Below is a small trained network, with its code and all its weights. Each question gives an input and a target symbol and asks what happens when units are switched off, that is, made to give their printed mean instead of their output.

import numpy as np


def w(rows, s, z=0):
    codes = np.array(rows[::2]) - 128.0
    scale = np.full(codes.shape[1], s)
    scale[-1] = z or s
    return codes * scale


def norm(h):
    return h / np.sqrt((h * h).mean(-1, keepdims=True) + 1e-5)


def f(y):
    return np.maximum(y, 0)


def softmax(a):
    e = np.exp(a - a.max(-1, keepdims=True))
    return e / e.sum(-1, keepdims=True)


def log_softmax(a):
    a = a - a.max(-1, keepdims=True)
    return a - np.log(np.exp(a).sum(-1, keepdims=True))


def net(x, mask):
    ids = ['αβγθλμξπστφψω'.index(c) for c in x.split()]
    T = len(ids)
    res = E[ids] + P[:T]
    r = norm(res)
    for j in range(2):
        rows = slice(2 * j, 2 * j + 2)
        q, k, v = (r @ M[0][rows].T for M in (Q, K, V))
        z = softmax(np.where(np.tri(T) > 0, q @ k.T / 2**0.5, -1e9)) @ v
        o = O[0][rows]
        res = res + np.where(mask[j], z, o[:, -1]) @ o[:, :-1]
    y = f(norm(res) @ A[0][:, :-1].T + A[0][:, -1])
    res = res + np.where(mask[2:6], y, B[0][:, -1]) @ B[0][:, :-1]
    return log_softmax(norm(res)[-1] @ U[:, :-1].T + U[:, -1])


Q, K, V, O, A, B = {}, {}, {}, {}, {}, {}
E = w([
[134,141,173,133,172],'α',
[130,142,169,138,168],'β',
[130,142,179,130,168],'γ',
[144,144,182,131,167],'θ',
[134,149,176,129,170],'λ',
[128,194,167,100,201],'μ',
[123,135,134,118,146],'ξ',
[166,107,124,90,159],'π',
[127,139,93,52,210],'σ',
[239,63,156,133,142],'τ',
[2,128,95,140,124],'φ',
[74,47,52,84,144],'ψ',
[140,88,102,212,60],'ω',
],0.0038)
P = w([
[75,2,238,163,153],'0',
[117,121,168,69,76],'1',
[113,61,154,190,190],'2',
[134,145,144,78,78],'3',
[137,100,112,193,198],'4',
[146,162,124,85,82],'5',
[150,118,86,180,186],'6',
[157,175,101,91,92],'7',
[165,143,67,161,170],'8',
[156,195,81,104,102],'9',
[179,119,108,118,207],'10',
],0.0076)
Q[0] = w([
[168,140,146,205,185],'head 1',
[51,22,176,202,187],'head 1',
[128,4,148,122,158],'head 2',
[120,89,135,255,184],'head 2',
],0.011)
K[0] = w([
[176,145,199,73,181],'head 1',
[110,81,246,110,151],'head 1',
[48,86,221,160,130],'head 2',
[82,173,216,106,158],'head 2',
],0.011)
V[0] = w([
[161,114,106,201,58],'head 1',
[255,151,176,115,176],'head 1',
[109,227,164,107,202],'head 2',
[160,184,237,212,92],'head 2',
],0.007)
O[0] = w([
[157,130,123,67,50,3],'head 1',
[2,87,99,162,106,163],'head 1',
[151,219,216,130,153,128],'head 2',
[121,251,80,196,100,124],'head 2',
],0.0076,0.0025)
A[0] = w([
[223,109,155,117,176,47],'neuron 1',
[85,151,56,118,154,109],'neuron 2',
[135,56,42,198,177,1],'neuron 3',
[127,48,152,254,107,127],'neuron 4',
],0.0091,0.0032)
B[0] = w([
[142,124,143,208,108,175],'neuron 1',
[128,106,140,174,106,203],'neuron 2',
[68,201,89,198,157,248],'neuron 3',
[95,110,93,247,47,253],'neuron 4',
],0.011,0.0048)
U = w([
[87,81,100,203,89,162],'α',
[108,203,117,143,153,214],'β',
[141,158,101,126,185,167],'γ',
[86,113,168,79,211,246],'θ',
[133,134,139,116,112,9],'λ',
[248,182,167,151,122,86],'μ',
[164,143,44,64,76,228],'ξ',
[56,93,150,91,89,56],'π',
[135,127,135,119,122,17],'σ',
[138,130,147,119,115,3],'τ',
[110,175,169,95,87,96],'φ',
[136,124,140,120,117,15],'ψ',
[192,29,143,133,154,172],'ω',
],0.013,0.0036)

Each question gives the input, a string of symbols that net reads in full, and the target symbol t.
The units are the heads (2 rows each of Q, K, V and O) and the neurons (one row each of A and B). Each row of codes is followed by its name. A weight is (code - 128) times the scale printed after its matrix; where a second scale follows, it is the last column's (O, A, B and U).
mask holds one flag per unit, heads first, then neurons. A switched-off unit (its flag False) gives its mean, the last column of its rows in O or B, instead of its output. The means were averaged over made-up inputs and are rounded, as every weight is.
A unit's drop is (log p(t) with every unit on - log p(t) with that unit switched off) / (log p(t) with every unit on - log p(t) with every unit switched off).
The circuit of an input: a set's keep is (log p(t) with only the set's units on - log p(t) with every unit switched off) / (log p(t) with every unit on - log p(t) with every unit switched off). Starting from all 6 units, units are removed one at a time, each time the one whose removal leaves the highest keep (on an exact tie, the one counted first), for as long as the keep stays at least 0.8.
circuit, biggest first: the units of the circuit, biggest drop first
unit that matters most: the unit with the biggest drop
k most important neurons: the k neurons with the biggest drops, biggest first
which heads matter: for each layer, one digit per head in row order, 1 if its drop is at least 0.15 and else 0, layers parted by /
drop of u: that unit's drop, to one decimal
input ψ γ τ λ φ γ, target μ: which heads matter -> 10
input α μ μ ξ τ μ φ φ, target μ: which heads matter -> 10
input β φ μ φ λ ω π ξ, target ξ: circuit, biggest first -> head 1; neuron 4; neuron 3
input ω θ λ ψ ψ ξ, target ω: circuit, biggest first -> head 2; neuron 4; head 1
input λ μ α ψ ψ ξ σ λ, target θ: circuit, biggest first -> head 2; neuron 4; head 1; neuron 3
input μ ξ π γ, target π: circuit, biggest first -> neuron 3; neuron 4; head 2; neuron 1
input λ σ μ φ τ γ ψ γ τ μ ψ, target β: unit that matters most -> neuron 3
input λ μ θ λ σ λ γ μ ψ μ, target ω: circuit, biggest first -> head 2; neuron 3
input π σ μ ξ γ ψ τ θ, target ω: circuit, biggest first -> head 2; neuron 3; neuron 4
input μ ω μ θ, target ξ: circuit, biggest first -> head 1; head 2; neuron 4
input θ τ ψ ψ α μ σ ξ, target θ: circuit, biggest first -> head 2; neuron 4; neuron 3; neuron 2
input μ φ ξ τ φ λ, target μ: 2 most important neurons -> neuron 4; neuron 3
input γ ω μ ψ α θ μ φ β σ, target μ: 2 most important neurons -> neuron 1; neuron 3
input ω ω μ μ ψ σ, target ω: circuit, biggest first -> head 2; neuron 3
input λ σ μ λ, target θ: circuit, biggest first -> neuron 4; head 1; head 2; neuron 3
input μ μ ω σ, target ξ: circuit, biggest first -> head 1; neuron 4; head 2
input θ β σ ω σ φ ψ φ, target ω: circuit, biggest first -> head 2; head 1; neuron 3
input σ σ ψ ψ ω γ, target ξ: circuit, biggest first -> head 1; head 2; neuron 4
input γ φ σ θ, target μ: circuit, biggest first -> head 1
input ψ σ σ θ, target θ: 3 most important neurons -> neuron 4; neuron 2; neuron 3
input π ξ σ θ φ λ μ σ α μ, target θ: unit that matters most -> head 2
input θ ξ ω μ, target ξ: drop of neuron 3 -> 0.2
input λ ψ μ φ, target ω: drop of neuron 4 -> 0.1
input μ ω μ β, target ξ: drop of neuron 4 -> 0.1
input μ γ ψ β λ λ τ ω τ γ, target ξ: drop of neuron 2 -> 0.0
